Here is a tiny trained network, its code and every weight. The questions are about switching its units off for an input and a class, where a switched-off unit gives its printed mean instead of its output.

import numpy as np


def w(rows, s, z=0):
    codes = np.array(rows[::2]) - 128.0
    scale = np.full(codes.shape[1], s)
    scale[-1] = z or s
    return codes * scale


def norm(h):
    return h / np.sqrt((h * h).mean(-1, keepdims=True) + 1e-5)


def f(y):
    return np.maximum(y, 0)


def log_softmax(a):
    a = a - a.max(-1, keepdims=True)
    return a - np.log(np.exp(a).sum(-1, keepdims=True))


def net(x, mask):
    res = np.array(x, float).reshape(1, 4) / 4 @ E
    u = 0
    for l in range(3):
        y = f(norm(res) @ A[l][:, :-1].T + A[l][:, -1])
        res = res + np.where(mask[u : u + 6], y, B[l][:, -1]) @ B[l][:, :-1]
        u += 6
    return log_softmax(norm(res)[-1] @ U[:, :-1].T + U[:, -1])


A, B = {}, {}
E = w([
[59,179,165,191,101,181,189,119,57,132,102],'x0',
[152,32,157,107,166,90,225,102,58,164,151],'x1',
[129,119,135,96,108,124,120,163,72,105,126],'x2',
[1,124,152,80,71,145,161,146,185,150,101],'x3',
],0.0069)
A[0] = w([
[148,157,86,163,95,128,48,112,141,51,155,137],'L0N1',
[253,76,99,45,102,80,53,139,200,109,137,82],'L0N2',
[162,35,132,151,159,128,143,121,92,126,124,64],'L0N3',
[92,210,202,201,143,115,164,133,77,118,152,62],'L0N4',
[109,81,121,133,90,133,101,121,117,140,171,215],'L0N5',
[223,185,126,108,183,116,148,92,110,45,133,4],'L0N6',
],0.007,0.0017)
B[0] = w([
[110,144,127,122,48,44,125,111,98,170,153,203],'L0N1',
[115,115,195,157,147,191,155,117,131,80,128,254],'L0N2',
[108,203,107,123,80,48,132,101,154,150,150,194],'L0N3',
[178,96,110,126,254,177,79,135,115,10,151,218],'L0N4',
[148,185,138,43,200,206,98,115,166,121,127,153],'L0N5',
[123,82,114,141,160,184,174,227,142,191,143,190],'L0N6',
],0.0098,0.0075)
A[1] = w([
[124,73,178,87,83,131,168,182,223,69,61,8],'L1N1',
[207,2,80,205,134,135,56,193,143,196,67,7],'L1N2',
[185,60,195,79,125,95,134,107,160,151,98,152],'L1N3',
[156,133,23,81,134,34,231,10,62,134,133,74],'L1N4',
[102,16,117,120,132,79,81,142,208,91,150,100],'L1N5',
[67,88,44,31,145,173,165,222,215,151,22,105],'L1N6',
],0.0053,0.0015)
B[1] = w([
[205,102,78,208,163,210,157,90,71,76,78,255],'L1N1',
[120,91,60,64,199,105,170,136,127,136,46,172],'L1N2',
[17,90,119,136,111,235,27,36,63,101,181,215],'L1N3',
[67,95,187,79,49,109,128,97,198,108,72,237],'L1N4',
[80,59,121,141,254,167,51,160,96,32,108,190],'L1N5',
[234,109,44,145,134,104,213,155,111,251,81,250],'L1N6',
],0.0066,0.0028)
A[2] = w([
[143,58,109,48,93,106,195,32,149,149,105,100],'L2N1',
[209,76,36,132,125,183,206,236,118,248,77,52],'L2N2',
[187,199,102,129,2,86,64,142,172,112,108,60],'L2N3',
[116,131,92,168,118,88,112,235,172,151,164,249],'L2N4',
[207,123,128,149,122,109,141,119,75,227,168,153],'L2N5',
[80,77,120,164,105,147,137,138,112,171,113,10],'L2N6',
],0.0071,0.0015)
B[2] = w([
[131,225,171,179,30,104,115,202,126,148,195,205],'L2N1',
[219,156,31,40,149,46,50,79,172,173,21,254],'L2N2',
[49,145,221,137,94,92,177,122,77,154,254,185],'L2N3',
[59,149,106,127,109,112,123,120,136,194,88,181],'L2N4',
[79,202,39,99,73,82,79,112,135,135,97,184],'L2N5',
[136,163,108,117,253,88,87,132,136,132,65,151],'L2N6',
],0.0098,0.0057)
U = w([
[136,26,153,182,246,244,120,114,117,27,130,251],'0',
[183,164,27,91,168,56,73,114,137,248,69,65],'1',
[30,152,215,180,39,54,142,134,114,195,237,64],'2',
],0.011,0.0025)

Each question gives the input, the list of numbers given to net, and the class t.
The units are the neurons (one row each of A and B). Each row of codes is followed by its name. A weight is (code - 128) times the scale printed after its matrix; where a second scale follows, it is the last column's (A, B and U).
mask holds one flag per neuron, layer by layer. A switched-off neuron (its flag False) gives its mean, the last column of its row in B, instead of its output. The means were averaged over made-up inputs and are rounded, as every weight is.
A unit's drop is (log p(t) with every unit on - log p(t) with that unit switched off) / (log p(t) with every unit on - log p(t) with every unit switched off).
The circuit of an input: a set's keep is (log p(t) with only the set's units on - log p(t) with every unit switched off) / (log p(t) with every unit on - log p(t) with every unit switched off). Starting from the 12 units with the biggest drops (on a tie, the unit counted first), units are removed one at a time, each time the one whose removal leaves the highest keep (on an exact tie, the one counted first), for as long as the keep stays at least 0.8.
units of the circuit, in order: the units of the circuit, biggest drop first
k most important neurons: the k neurons with the biggest drops, biggest first
top k neurons in layer l: the k neurons of layer l with the biggest drops, biggest first
drop of u: that unit's drop, to one decimal
input [6,1,2,8], class 1: units of the circuit, in order -> L0N2, L1N6
input [2,-3,6,-1], class 2: most important neuron -> L0N1
input [-5,8,2,-4], class 2: 2 most important neurons -> L0N3, L0N4
input [-4,8,6,-6], class 2: top 3 neurons in layer 1 -> L1N4, L1N3, L1N6
input [-4,4,6,0], class 0: 2 most important neurons -> L0N2, L0N1
input [-3,-3,3,-1], class 0: top 2 neurons in layer 0 -> L0N2, L0N3
input [-5,-5,6,-5], class 0: top 3 neurons in layer 0 -> L0N2, L0N3, L0N6
input [-8,-8,-2,-5], class 0: 2 most important neurons -> L0N2, L0N3
input [0,-4,7,2], class 2: 2 most important neurons -> L0N6, L0N1
input [6,2,8,7], class 1: 3 most important neurons -> L0N2, L1N6, L0N1
input [-8,2,-8,-7], class 0: 3 most important neurons -> L0N2, L1N3, L1N6
input [-2,-3,-5,0], class 2: top 2 neurons in layer 0 -> L0N1, L0N4
input [1,-4,5,-3], class 2: top 2 neurons in layer 1 -> L1N6, L1N1
input [-3,1,0,0], class 0: units of the circuit, in order -> L0N2
input [0,7,-8,-3], class 2: drop of L1N4 -> 0.1
input [8,-4,1,-1], class 0: drop of L2N2 -> 0.0
input [-1,6,-2,-3], class 2: drop of L0N3 -> 1.2
